The same points and some others measured another way (B), then each row and its match in B
B (72 x 25)
[[-200 -231  387  -86 -109  138  718 -323   43 -262 -292 -220  125  213
  -159 -182  -67 -427 -175  248  125  -33 -422  461   64]
 [ -51 -292   34  150  104  -20   88 -163 -349  254   -7   85  220 -247
  -468  -72  202  129   88 -347  140  442  114 -251  227]
 [  -2 -283  -53   12 -422   -3 -122 -326 -133 -243 -218  243  277 -288
   286  380  -35 -228 -310  175  110  103  -81  253  -17]
 [ 714  -22 -183   96 -403 -615 -488   -1 -457  229  -47  394 -111 -592
   374  509  278  148  295 -521  -75 -333   66  -88 -231]
 [-245   73  -53  163  209   88    5   54 -195   25  152   24  247 -222
  -210  -49  155  162   65 -260   35  511  425 -259   92]
 [  37  126  137  103  177   59  194 -106 -450  105   45  -39  187  -54
  -197 -274  299   58   36 -304  248  238  102 -259    0]
 [-484   12  -36  -64  167  224  156   40  402  -88  380 -210 -212  -17
  -627 -232  -56  151   38    1  -82  256  324  -26  231]
 [ 191  253  -31  -81 -109 -191  344  208  227 -210 -176 -134   75 -237
   212  227  -39  -18  111 -354 -221  -15  180  114 -218]
 [-276 -381   18   77 -288  126   27 -209   -7 -187  -90   26  149 -168
    61  303 -115 -178 -139  263   29  129  -16  293  160]
 [-169  -12  -18  122  -27  143  -87  -33 -189   -2  222  -65  -14 -128
   -76   14  108   91   51  -18  113   84  220  -75   95]
 [ 116  156  -19  178  -41  -20  189  332 -171   29  -25 -266  122 -252
   297  290   89  167  308 -391  -88   13  326 -104  -70]
 [ 128 -595    7  -30 -405 -379  143 -142  188   53 -260   99 -120 -348
  -144  494 -128 -128  183  -86 -261 -154 -222  402  165]
 [ 211 -536   -3   15 -296 -225  -59 -202 -134  308   15   58 -238 -278
  -414  188  121   94  210 -204   32 -201 -162   22  240]
 [ -97 -535  -36   44 -527  111 -198 -343  -94 -118  -51   96   27 -227
   122  418  -78 -145 -194  341  149 -108 -134  311  174]
 [ 143  175  103    6    3   -3  192 -200 -368 -100 -124   85  300 -106
    48 -157  234  -97 -158 -215  245  199    4 -104 -158]
 [-238 -188   47  179  -67  250  147  238   19  131  287 -487 -247  -46
  -152  136  -11  241  341  -23  -15 -174  240   -3  272]
 [   1   80 -127  155   64  -80  195  380   44   54  -24 -201  173 -365
    38  307   19  255  328 -524 -234  274  474 -172   26]
 [  77 -155  -44 -130 -423  -31   -7 -387  -24 -371 -296  272  311 -242
   278  278  -55 -310 -435  155  130   95 -154  308 -142]
 [  72 -234  108  289 -344  265 -239  -40 -622  201  287 -286 -240  -23
   307  183  218  123  207  188  357 -527  -24  -17  146]
 [-271  121  114  311  251  -37  485  430  -96  -59 -155 -282  358 -196
   229  257  -21   33  409 -342 -318  436  431   25    9]
 [   9   26  -19 -154 -161  -11  137 -289   64 -293 -179  191  273 -179
   -31   17   10 -200 -350  -46  105  257  -21  123 -110]
 [ -73  177   90 -107   93   62  316 -150    9 -187  -33   -9  174  -33
  -225 -248  108  -84 -177 -154  117  268   63  -19  -80]
 [ 132  -71  -36   27 -291 -110  315  138  102 -211 -342 -118  280 -326
   399  506 -111  -97   54 -222 -183   45  105  231 -109]
 [-216   52  205  184  361  144  356   37 -367  201  148 -222  115   33
  -444 -377  259  134  237 -307  150  344  195 -275  170]
 [ 365 -422  -28 -100 -359 -218  -93 -300 -119  273   57   85 -310 -237
  -449   60  177  101   82 -221  150 -319 -246   -2  162]
 [  32  -39  237   -8  -76   57  382 -288 -313 -140 -229  -27  265   25
    23 -143  137 -253 -182  -19  247   90 -209  124  -57]
 [ 202 -327   46   70 -125 -194   -4  -69 -213  381  154  -71 -322 -193
  -448   23  196  191  355 -311   43 -218  -49 -101  211]
 [ 211  490  244  -98  -79   94  330 -198 -318 -340  -78 -102  111  155
   367 -295  216 -275 -246   35  328 -232 -159  120 -374]
 [  95  338 -110 -124  -15 -463 -290   44  249  -74  369  244 -518 -237
  -201  -33  111   69  241 -165 -315 -234  225   95 -180]
 [ -69 -607   93  259 -553  208  -49 -153 -382  -15 -128 -181   76 -155
   441  555  -54 -138   33  352  187 -284 -177  332  212]
 [-190  311   72 -126  -51 -252  -97  -33  336 -315  336   86 -520   10
   -56  -96  -20 -181  114  252 -286 -344   60  405 -156]
 [ 251 -277  154  -56 -297 -154  165 -174  -94  141   34 -133 -380  -32
  -240    4  111  -39  187  -63   78 -514 -313  191   92]
 [ 108  389   12  185   68 -107 -329   72 -488   71  392   72 -202 -126
   168 -110  336  148  233 -155  102 -161  299 -200 -151]
 [ 101  -56  282   -9  -68   72  327 -210 -296   88   71 -234 -206  148
  -252 -302  224  -74   69  -30  279 -311 -259   48   44]
 [  74   36  389  -96 -163  120  581 -330 -230 -236 -229 -214   66  240
    82 -276  108 -395 -201  170  290 -279 -445  334 -123]
 [ 100  277   -7  -35   -9 -142  325  231  162 -173  -84 -153   62 -207
   134  139    6   17  160 -346 -200   41  229   60 -184]
 [-205  218  110  282  369  101  254  122 -481   41    5  -69  456 -144
   -26 -142  254   82  140 -371   93  598  402 -309    9]
 [ -94  461    1  -33   41 -180 -365  -30   -2 -138  557  132 -554  -14
   -60 -245  191   28  142  129  -83 -333  223   71 -180]
 [ 374  235 -100 -157 -197 -503 -215   18  169   -4  242  175 -539 -271
  -103   61  141   74  249 -267 -229 -459   56  100 -211]
 [ 282 -328  307 -168 -508  -46  381 -476 -137 -142 -281  -83 -146  119
    44    5   32 -412 -191  253  267 -580 -678  484  -44]
 [ -97 -554  190   85 -152  -42  324 -185  -76  155 -130 -127  -43  -89
  -375   95    1  -87  170  -23    1  -13 -225  198  300]
 [-293   83 -126   38   48 -198 -409  -51  128  -91  416  300 -295 -240
  -261    8   55   58  116   79 -222  136  335   65   46]
 [  93  235   75   48   26   34  130 -140 -396 -123  -82   73  319 -111
   134 -133  230  -83 -149 -197  232  217   93 -114 -156]
 [ 123 -445   76  -74 -251 -148  139 -198   59  206   50  -88 -351 -122
  -523   35   55   40  177 -124   10 -278 -227  129  233]
 [ 106  170  -57   28  -12  -25  -39 -155 -303  -90  -37  197  305 -248
    47  -32  208    5 -171 -257  183  306  193 -183 -126]
 [-156 -546   94   90 -516  289  -29 -221  -82  -46   93 -252 -227   -9
    83  303  -92  -98  -15  453  193 -421 -210  352  271]
 [-127 -244  170  101 -331  120  501   85   89 -261 -317 -374  178  -64
   442  458 -211 -248   68  164 -106 -156  -89  471   28]
 [-220 -468    6  283 -233  280 -199   11 -311  249  320 -268 -204 -127
  -111  235   76  226  248  128  172 -159  137  -51  382]
 [  94 -363  127   79 -114 -116  128  -70 -161  300  109 -139 -291 -113
  -414   12  149  112  332 -195   26 -221 -113    9  241]
 [ -12  -36  155  120  127   34  229 -133 -417  119  -19  -33  208  -62
  -238 -208  255   15   50 -242  215  244   34 -172   72]
 [ 230  298   65  -13  -68   -4   84 -208 -420 -169 -109  142  298 -121
   237 -124  255 -127 -232 -174  288  109   15  -92 -263]
 [ 163 -364   32  224  -80 -248  -21   35 -354  396   51  -25 -134 -300
  -244  201  200  195  459 -371  -52  -66   49 -107  212]
 [ 127    7  168   82   31   16  200 -199 -490   79  -48   -3  180  -47
   -97 -199  277  -46  -19 -200  297   99  -70 -122  -21]
 [-223  479  182 -112   22 -158    1    0  272 -348  441  -66 -632  186
   -10 -282   23 -195  145  335 -205 -490   39  423 -211]
 [-161   21   87 -277 -339  -91   43 -321  435 -479   77  115 -348   52
   -14   -3 -152 -374 -249  478  -94 -361 -236  607 -127]
 [   7  274   35  104  121   35  118   -9 -337 -110  -31   34  336 -170
   118  -77  203    0  -51 -262  134  332  256 -176 -131]
 [-224 -462   49  225 -318  208 -161 -148 -279   45  111  -94  -26 -140
    79  308    4  -14   43  284  150  -98   -4  153  259]
 [  65  133   76  176   63   70   77  -91 -575    5  -61   54  383 -157
   136  -76  280   -6  -47 -249  268  300  151 -214  -87]
 [ 373  358  -23 -309 -292 -217  235   -3  356 -334  -92  -67 -182 -142
   161   65  -14 -111 -106 -201  -82 -379  -50  231 -343]
 [  67 -518   39  191  -95 -166   -3  -61 -295  405   58  -12 -127 -278
  -432  151  162  188  370 -298    8    7   -2 -108  325]
 [  90  307  -90  106  163 -190  243  403   27    5  -42 -138  179 -343
    91  196   81  208  333 -611 -261  279  489 -177 -122]
 [-280  368    6 -268   55  -60 -112  -75  536 -239  614  -22 -745  110
  -547 -415   13   24   25  219 -155 -322  154  202  -43]
 [ 188 -122 -134  -24 -333  -61   42   63   94  -57  -80  -90   29 -329
   152  403  -34   78   46 -217  -42 -107  116   64  -22]
 [-168  537  127   83  236 -233 -102  216   -8  -73  526  -65 -560   36
   -48 -260  184   49  437  -15 -249 -286  301   79 -157]
 [-110  186  -72   17  148   48   42  -13  -72  -44  130   52  186 -202
  -244 -126  157  117  -44 -293   67  399  337 -225   -9]
 [-480 -250  195  549  147  408   86  350 -534  318  377 -579  -94   26
    22  113  133  290  589   57   81    4  386 -155  413]
 [ 423 -309  -61  127 -346 -507 -186  -41 -295  207 -158  250  -70 -477
   171  507  131   26  311 -348 -156 -208  -49   94  -23]
 [   3 -206  321   53 -110   55  443 -255 -311  -17 -180 -160   79   99
   -56 -120  124 -246    5   69  209 -118 -319  220   56]
 [ -46  149  157   71  138   87  304 -128 -345  -55  -70  -39  291  -26
   -84 -227  202  -75  -67 -199  209  282   70 -111  -48]
 [-169  487  -42  -21  168 -179 -403   50   82  -55  690  121 -630  -38
  -289 -328  210  156  243   20 -139 -228  354  -45 -108]
 [-341 -223  249  245 -142  309  432  183  -77  -69    2 -551  -29   94
   222  231 -104  -68  267  237  -14 -197   30  300  198]
 [ -29 -123 -145  135 -127  -44 -213 -156 -311  -67  -94  300  413 -409
   138  276  102   -5 -149 -144   89  442  241  -92    0]]
Rows of B count from 0, top down.

[   6  -78 -143  -39    8   46  154  113 -219 -225  132  172 -194   81
  116 -147  -83  125 -148  182 -397  129 -100 -236   -9 -129  119   38]  52
[ -30  234  104   85  235  215 -137   50 -126  -66 -196 -360  -51 -148
  151 -204  321   24  420 -215  -93  146  108 -231 -270 -209 -104    1]  28
[ 413   53  136  335 -159 -129   91 -146  295  -90 -245 -190  -62  124
 -116   36  -11  150  258    9   98  180 -144   26 -278 -196 -132 -230]  7
[-117  195 -205  -98  195   89 -117   68    9  -10   49  177  -32  250
  -67 -175 -206  112  100  184 -213 -273 -142 -165 -304   24  -40  -34]  36
[  86  386 -107 -181  123 -364 -329 -114  304  120    2  -13   68  182
 -236  164  126   47  -21  126  -41 -564 -269  -36 -360  277  142 -258]  19
[  24  115 -123 -105  164  -90  -39   46 -105  -43    6   68   72 -347
   66  -60  117  -14  -52 -156  -12 -197   86 -135 -142  162  230   19]  59
[ 149   63  125  213  105   41   65   57 -124 -140 -186 -320  -62 -157
  145 -173  322   96  245 -175  -93  338   51 -161 -102 -320   22  -25]  38
[   1  108 -139    6  129  212    4   60  -89  -85  -53  143  -40 -158
   89 -246 -219   23  220  -52  -54  -99  105 -183 -337   49  -59   39]  1
[  45  -34   91  128 -318    6  163  -74   80 -128  -75   90 -284 -111
  186 -189 -119 -108  238  137   -5  245   80 -121 -207 -159 -110 -119]  20
[ 290 -220  -64   67  -29  352  203   44 -290 -424  119  -41 -293  371
    4  115 -147  358 -149  174 -612  410 -274 -286   15 -176  -78   72]  34
[-374    6 -129  -33  341  154   42  209 -274  -47   33   70   54  152
   10 -284   67  149    3   91 -194  104  -67 -167  135 -311   67  131]  32
[ 258 -303   -1   31 -191   33  310   36 -315 -412  155    5 -288  -10
  141  123  105  183 -342  106 -478  488 -133 -235  230 -168  193   52]  39
[  45   -2 -113    0    4  167   72   39  -93 -181   57  119 -198  180
   40 -118 -192  127   43  175 -315   74 -114 -207 -191  -83  -59  -12]  68
[ 168   12  -58   70  185  148   62   58 -170 -149  -83  -67   56 -217
   31  -67   40  131   65 -211  -54   71   62 -152 -130   -4   65   75]  26
[ 256  229   43  148 -100 -376  -63 -129  379   49 -170  -63   -2   27
 -110  -11   80   19  171   60  144 -178 -137   35 -340  -14   42 -289]  60
[-271 -101   -7   96  -65   13  200   52  -28   -2  -73  223  -23 -143
   82 -289 -117  -78  140   97  182  192  112  -26   63 -236  -29   20]  2
[ 352   90   99  283  -63  -23   24 -124  250  -81 -228 -185  -37  160
 -133   28  -44  166  285    1   59  121 -144   -8 -308 -141 -165 -189]  35
[-209   25    4  -66  -64   30  -14  -83   64   40  -40  156   -3 -194
   -3  -27  -65 -138  135   25  218  -70   90  -42  -92   97  -51  -28]  8
[  80    4  -53  -82   87   56 -108 -172  150   -5   -8   21  159  190
 -369  404  -92  162  -91   27  120 -202 -241   28  -43  276  -51  -58]  70
[-298  -74  -59 -130   31  -34   20  -78   53  112  -11  275  217 -290
 -148  104  -83 -125  -62  -45  424 -169  100   65  126  235   70   37]  47
[ 113  143 -169 -127  155  268 -131  -11  -84 -140   54   47 -107  130
  -37   21 -191  141   89   34 -300 -195 -113 -245 -364  194  -84    6]  23
[  97  207  205 -153 -456  -41 -218 -395  366   44 -106  -40 -239 -425
   92  264   10 -390  366  -51  316 -209  184  -71 -509  479 -209 -264]  6
[  56  -80  -81  -90 -154  -51  135   37 -153 -241  173  161 -301   82
  140  -35  -15   65 -202  242 -433  140 -133 -232  -16  -60  134  -43]  25
[ 148   26   -2  185  -27 -257   75  -88  272   29 -138   47  117  131
 -238   44  -49  123   30   91  211  -43 -183  103  -77  -86   37 -168]  10
[  -2   41 -130 -146  -46  -59   30   40 -113 -154  145  184 -204  -23
  124  -77  -24    9 -129  164 -327  -56  -70 -226 -127   50  150  -30]  49
[  31  121 -157   -9  350    8  -32  118 -157  -46  -53   -2  171 -152
  -33 -125   96  151  -10 -172  -60 -141   -1 -131 -103    7  185   68]  51
[-347  140 -222 -434  248 -183 -267  -92   89  183  170  293  286    7
 -346  334   19  -32 -321   92  181 -623 -160   27   64  510  223  -11]  65
[-104   31  -70    2  -78 -119   78   29   39  -60   31  191 -160  108
   50 -193  -91    8   17  254 -139    9  -92 -111 -108 -139   42  -91]  55
[-442  330   42 -260  126   36 -281    0  -60  127  -46  -57  -59 -370
  220 -198  317 -303  309  -93   72 -216  234 -214 -253  101   26  -26]  41
[-312  223   68 -202  139  168 -225    7 -166   -5  -18 -192 -136 -176
  189  -84  345 -137  247  -66 -142    0  109 -264 -158   -8  -30   13]  69
